Below is a small trained network, with its code and all its weights. Each question gives an input and a target symbol and asks what happens when units are switched off, that is, made to give their printed mean instead of their output.

import numpy as np


def w(rows, s, z=0):
    codes = np.array(rows[::2]) - 128.0
    scale = np.full(codes.shape[1], s)
    scale[-1] = z or s
    return codes * scale


def f(y):
    return y / 2 * (1 + np.tanh(0.7978845608 * (y + 0.044715 * y**3)))


def softmax(a):
    e = np.exp(a - a.max(-1, keepdims=True))
    return e / e.sum(-1, keepdims=True)


def log_softmax(a):
    a = a - a.max(-1, keepdims=True)
    return a - np.log(np.exp(a).sum(-1, keepdims=True))


def net(x, mask):
    ids = ['δζηλξπσφω'.index(c) for c in x.split()]
    T = len(ids)
    res = E[ids] + P[:T]
    u = 0
    for l in range(2):
        q, k, v = (res @ M[l].T for M in (Q, K, V))
        z = softmax(np.where(np.tri(T) > 0, q @ k.T / 4**0.5, -1e9)) @ v
        res = res + np.where(mask[u], z, O[l][:, -1]) @ O[l][:, :-1]
        u += 1
        y = f(res @ A[l][:, :-1].T + A[l][:, -1])
        res = res + np.where(mask[u : u + 8], y, B[l][:, -1]) @ B[l][:, :-1]
        u += 8
    return log_softmax(res[-1] @ U[:, :-1].T + U[:, -1])


Q, K, V, O, A, B = {}, {}, {}, {}, {}, {}
E = w([
[151,133,51,200,72,68],'δ',
[150,118,164,80,65,151],'ζ',
[90,113,92,41,154,132],'η',
[173,215,148,122,92,248],'λ',
[110,161,137,118,110,219],'ξ',
[111,94,178,97,94,152],'π',
[149,203,182,73,198,111],'σ',
[182,176,232,218,175,170],'φ',
[218,161,187,118,91,201],'ω',
],0.016)
P = w([
[2,181,155,141,41,199],'0',
[138,76,166,107,60,129],'1',
[165,114,134,82,93,131],'2',
[167,144,118,93,140,148],'3',
[178,158,100,83,125,130],'4',
[183,177,85,95,148,144],'5',
[188,190,76,107,154,138],'6',
[191,199,71,115,162,129],'7',
],0.0078)
Q[0] = w([
[102,223,254,202,110,179],'L0H1',
[77,196,185,109,225,19],'L0H1',
[56,145,55,202,219,107],'L0H1',
[111,144,211,172,90,134],'L0H1',
],0.0053)
K[0] = w([
[158,111,167,106,168,228],'L0H1',
[73,132,146,59,177,60],'L0H1',
[148,152,85,198,181,30],'L0H1',
[253,128,210,166,193,233],'L0H1',
],0.0047)
V[0] = w([
[103,57,86,136,137,140],'L0H1',
[121,133,160,95,58,196],'L0H1',
[66,82,2,109,154,52],'L0H1',
[177,102,46,151,63,186],'L0H1',
],0.0072)
O[0] = w([
[141,184,238,129,103,126,58],'L0H1',
[135,123,159,200,34,253,206],'L0H1',
[186,177,152,123,162,11,2],'L0H1',
[221,72,201,156,145,84,104],'L0H1',
],0.0056,0.008)
A[0] = w([
[122,119,76,155,130,184,165],'L0N1',
[159,174,100,71,163,102,94],'L0N2',
[168,132,221,151,176,107,251],'L0N3',
[161,150,168,173,141,172,204],'L0N4',
[144,135,244,117,136,125,190],'L0N5',
[85,182,70,134,99,102,173],'L0N6',
[70,48,34,133,128,139,93],'L0N7',
[135,167,99,132,123,145,78],'L0N8',
],0.011,0.0023)
B[0] = w([
[190,137,141,102,105,32,253],'L0N1',
[136,40,44,151,209,167,205],'L0N2',
[81,148,153,113,61,146,134],'L0N3',
[155,101,173,76,92,157,238],'L0N4',
[144,174,210,96,36,133,157],'L0N5',
[218,142,125,184,79,209,161],'L0N6',
[19,205,254,147,8,73,156],'L0N7',
[156,85,154,125,166,125,172],'L0N8',
],0.0082,0.0065)
Q[1] = w([
[179,179,124,105,254,178],'L1H1',
[203,200,111,139,108,226],'L1H1',
[97,60,95,115,129,177],'L1H1',
[220,39,35,204,166,172],'L1H1',
],0.009)
K[1] = w([
[145,111,167,183,154,132],'L1H1',
[171,140,100,247,80,107],'L1H1',
[99,168,124,189,180,125],'L1H1',
[165,52,66,175,138,99],'L1H1',
],0.011)
V[1] = w([
[194,138,159,214,84,85],'L1H1',
[115,252,130,102,133,165],'L1H1',
[56,86,81,70,253,110],'L1H1',
[147,199,197,66,110,185],'L1H1',
],0.0065)
O[1] = w([
[140,107,162,196,12,85,146],'L1H1',
[90,168,129,117,160,122,158],'L1H1',
[179,114,72,130,146,217,5],'L1H1',
[1,137,57,45,152,112,214],'L1H1',
],0.0083,0.014)
A[1] = w([
[213,124,109,69,77,208,166],'L1N1',
[61,196,177,128,62,142,130],'L1N2',
[146,141,136,102,145,157,147],'L1N3',
[92,115,12,137,255,146,71],'L1N4',
[32,80,207,39,103,103,254],'L1N5',
[181,133,109,139,127,223,96],'L1N6',
[99,223,150,133,17,107,190],'L1N7',
[180,33,78,76,176,120,40],'L1N8',
],0.0073,0.0029)
B[1] = w([
[126,144,54,172,214,180,148],'L1N1',
[92,146,110,169,175,174,201],'L1N2',
[71,86,104,77,112,114,136],'L1N3',
[201,73,191,118,104,63,173],'L1N4',
[192,171,103,95,135,153,250],'L1N5',
[97,161,139,248,190,254,134],'L1N6',
[103,88,88,137,177,104,211],'L1N7',
[77,67,163,141,105,175,139],'L1N8',
],0.0083,0.023)
U = w([
[110,2,159,66,124,98,127],'δ',
[86,244,100,131,117,215,186],'ζ',
[102,136,164,140,128,135,1],'η',
[86,141,223,141,119,147,44],'λ',
[125,122,113,181,175,162,40],'ξ',
[232,152,160,22,83,39,219],'π',
[85,103,119,174,123,79,168],'σ',
[113,115,157,125,88,146,56],'φ',
[158,162,175,142,102,159,70],'ω',
],0.0056,0.0033)

Each question gives the input, a string of symbols that net reads in full, and the target symbol t.
The units are the heads (4 rows each of Q, K, V and O) and the neurons (one row each of A and B). Each row of codes is followed by its name. A weight is (code - 128) times the scale printed after its matrix; where a second scale follows, it is the last column's (O, A, B and U).
mask holds one flag per unit, layer by layer, with each layer's heads first. A switched-off unit (its flag False) gives its mean, the last column of its rows in O or B, instead of its output. The means were averaged over made-up inputs and are rounded, as every weight is.
A unit's drop is (log p(t) with every unit on - log p(t) with that unit switched off) / (log p(t) with every unit on - log p(t) with every unit switched off).
The circuit of an input: a set's keep is (log p(t) with only the set's units on - log p(t) with every unit switched off) / (log p(t) with every unit on - log p(t) with every unit switched off). Starting from the 12 units with the biggest drops (on a tie, the unit counted first), units are removed one at a time, each time the one whose removal leaves the highest keep (on an exact tie, the one counted first), for as long as the keep stays at least 0.8.
units of the circuit, in order: the units of the circuit, biggest drop first
most important unit: the unit with the biggest drop
top k neurons: the k neurons with the biggest drops, biggest first
k most important neurons of layer l: the k neurons of layer l with the biggest drops, biggest first
drop of u: that unit's drop, to one decimal
input η σ η δ λ, target ξ: units of the circuit, in order	[L0H1, L1H1, L1N1, L0N7]
input λ σ η σ, target π: top neuron	[L0N2]
input π σ ζ, target ζ: units of the circuit, in order	[L1N4, L1N2, L1N5, L0N2]
input ω σ σ ω σ ξ ω σ, target ξ: 4 most important neurons of layer 0	[L0N2, L0N4, L0N7, L0N5]
input ω π σ σ ω ζ δ, target σ: units of the circuit, in order	[L0N7, L1H1, L1N7, L0N6]
input η ω ω σ, target ζ: top 2 neurons	[L1N4, L0N5]
input σ σ ω, target ζ: units of the circuit, in order	[L1N1, L1N4]
input σ η ω η σ η η, target ξ: top 4 neurons	[L0N2, L1N6, L0N4, L0N5]
input η ζ σ σ η, target π: 3 most important neurons of layer 1	[L1N4, L1N2, L1N7]
input η σ η λ σ η η η, target ξ: top 3 neurons	[L0N2, L1N6, L1N1]
input π η π ω σ, target ζ: top 4 neurons	[L0N5, L1N4, L0N3, L0N1]
input λ σ ω σ δ, target σ: top 3 neurons	[L1N7, L0N7, L0N6]
input φ η σ η σ σ ω σ, target ξ: 4 most important neurons of layer 0	[L0N2, L0N4, L0N7, L0N6]
input ω ω ω ω π, target ζ: 2 most important neurons of layer 0	[L0N7, L0N2]
input σ η ω, target ζ: top 2 neurons	[L1N1, L0N4]
input σ σ φ, target ζ: 3 most important neurons of layer 0	[L0N4, L0N6, L0N3]
input σ λ σ σ, target δ: most important unit	L0H1
input φ σ φ σ ζ, target ζ: top 4 neurons	[L1N4, L1N2, L1N5, L0N7]
input σ η ξ σ ω σ, target δ: 2 most important neurons of layer 0	[L0N2, L0N7]
input η σ π, target ζ: top 2 neurons	[L1N4, L0N1]
input σ η δ λ, target ξ: 3 most important neurons of layer 0	[L0N4, L0N5, L0N7]
input π λ η σ φ σ, target π: most important neuron of layer 1	[L1N4]
input η φ ω σ σ ω η, target π: drop of L0N8	0.0
input ζ σ σ σ η, target ζ: drop of L0H1	-0.1
